Below are the code and all the weights of a small trained network. Each question names an input and a class and asks about switching units off, where a switched-off unit gives its printed mean instead of its output.

import numpy as np


def w(rows, s, z=0):
    codes = np.array(rows[::2]) - 128.0
    scale = np.full(codes.shape[1], s)
    scale[-1] = z or s
    return codes * scale


def f(y):
    return np.maximum(y, 0)


def log_softmax(a):
    a = a - a.max(-1, keepdims=True)
    return a - np.log(np.exp(a).sum(-1, keepdims=True))


def net(x, mask):
    res = np.array(x, float).reshape(1, 7) / 4 @ E
    y = f(res @ A[0][:, :-1].T + A[0][:, -1])
    res = res + np.where(mask, y, B[0][:, -1]) @ B[0][:, :-1]
    return log_softmax(res[-1] @ U[:, :-1].T + U[:, -1])


A, B = {}, {}
E = w([
[117,132,124,118,128,131,131,127,133,122,130],'x0',
[70,161,104,138,136,124,132,176,113,253,127],'x1',
[93,113,117,202,153,139,128,64,211,125,53],'x2',
[94,179,225,170,126,125,66,168,167,105,189],'x3',
[126,129,127,127,124,130,133,122,130,130,134],'x4',
[131,126,137,136,121,128,136,136,123,128,119],'x5',
[126,122,118,123,117,127,121,124,138,131,141],'x6',
],0.02)
A[0] = w([
[67,137,98,197,146,124,115,130,172,211,80,24],'neuron 1',
[53,201,201,129,105,138,98,193,111,158,203,100],'neuron 2',
[149,128,154,222,137,103,108,72,218,18,120,129],'neuron 3',
[155,182,85,76,122,121,160,184,59,204,144,174],'neuron 4',
[131,102,107,75,147,118,148,149,71,195,129,145],'neuron 5',
[116,160,253,149,114,153,99,144,207,103,147,65],'neuron 6',
[172,55,76,114,110,148,154,77,138,88,43,208],'neuron 7',
[129,118,141,131,129,119,128,124,147,160,104,44],'neuron 8',
[218,114,150,72,96,115,119,147,81,49,169,220],'neuron 9',
[120,85,63,113,100,130,173,138,111,120,105,254],'neuron 10',
[112,148,125,152,119,98,148,146,173,169,78,39],'neuron 11',
[104,123,166,135,173,158,128,126,173,73,127,127],'neuron 12',
],0.013,0.0083)
B[0] = w([
[55,214,214,48,143,230,148,92,116,105,223,217],'neuron 1',
[176,166,134,223,128,36,101,174,201,158,123,253],'neuron 2',
[149,84,63,163,49,176,78,151,87,54,74,251],'neuron 3',
[71,7,127,131,95,90,90,184,37,181,79,239],'neuron 4',
[150,38,86,109,99,128,114,158,35,134,203,204],'neuron 5',
[69,105,98,136,81,132,64,215,107,94,139,232],'neuron 6',
[182,94,122,121,176,176,192,45,140,144,97,244],'neuron 7',
[101,132,149,121,119,129,105,78,144,133,138,141],'neuron 8',
[70,244,246,48,203,231,82,82,120,108,227,253],'neuron 9',
[141,74,109,98,148,183,142,54,73,130,129,207],'neuron 10',
[133,132,207,127,129,182,158,131,114,79,163,168],'neuron 11',
[103,122,71,150,90,140,96,104,119,61,113,182],'neuron 12',
],0.011,0.028)
U = w([
[96,129,152,65,155,171,174,102,95,138,161,216],'0',
[101,55,78,133,74,130,105,181,71,107,111,173],'1',
[68,219,156,133,105,138,102,184,160,87,182,134],'2',
[138,143,140,161,122,5,130,214,164,197,152,3],'3',
[194,114,83,145,136,154,187,84,189,95,34,74],'4',
],0.012,0.0048)

Each question gives the input, the list of numbers given to net, and the class t.
The units are the neurons (one row each of A and B). Each row of codes is followed by its name. A weight is (code - 128) times the scale printed after its matrix; where a second scale follows, it is the last column's (A, B and U).
mask holds one flag per neuron, in row order. A switched-off neuron (its flag False) gives its mean, the last column of its row in B, instead of its output. The means were averaged over made-up inputs and are rounded, as every weight is.
A unit's drop is (log p(t) with every unit on - log p(t) with that unit switched off) / (log p(t) with every unit on - log p(t) with every unit switched off).
The circuit of an input: a set's keep is (log p(t) with only the set's units on - log p(t) with every unit switched off) / (log p(t) with every unit on - log p(t) with every unit switched off). Starting from all 12 units, units are removed one at a time, each time the one whose removal leaves the highest keep (on an exact tie, the one counted first), for as long as the keep stays at least 0.8.
circuit, biggest first: the units of the circuit, biggest drop first
k most important neurons: the k neurons with the biggest drops, biggest first
drop when u is switched off: that unit's drop, to one decimal
input [5,6,0,8,-3,5,3], class 3: circuit, biggest first	(neuron 2)
input [-6,2,0,6,6,-7,6], class 3: circuit, biggest first	(neuron 9; neuron 2)
input [-5,-6,1,7,5,7,-5], class 1: 2 most important neurons	(neuron 3; neuron 1)
input [-4,5,-5,1,1,-3,-4], class 3: 2 most important neurons	(neuron 2; neuron 3)
input [-6,-8,1,-1,0,-6,-5], class 4: 2 most important neurons	(neuron 3; neuron 1)
input [-8,7,-8,1,5,8,-8], class 3: 2 most important neurons	(neuron 2; neuron 3)
input [-8,-1,1,-4,3,1,-5], class 4: 2 most important neurons	(neuron 9; neuron 1)
input [-6,1,6,2,-2,6,-6], class 2: 3 most important neurons	(neuron 1; neuron 4; neuron 5)
input [5,-2,0,-3,-1,4,1], class 0: 2 most important neurons	(neuron 2; neuron 3)
input [4,-1,1,6,4,7,-4], class 1: 2 most important neurons	(neuron 9; neuron 1)
input [7,5,-2,1,8,-4,-6], class 3: 2 most important neurons	(neuron 3; neuron 2)
input [-1,0,7,-1,-6,-2,-8], class 4: 2 most important neurons	(neuron 9; neuron 3)
input [6,0,-3,1,5,8,-2], class 2: 2 most important neurons	(neuron 7; neuron 3)
input [1,-4,7,-1,-8,4,5], class 4: circuit, biggest first	(neuron 7)
input [4,8,8,-6,2,-7,-4], class 0: drop when neuron 11 is switched off	0.0
input [-4,-8,4,0,-3,7,0], class 4: drop when neuron 5 is switched off	0.2
input [-3,8,-8,6,-8,-7,4], class 3: drop when neuron 2 is switched off	0.9
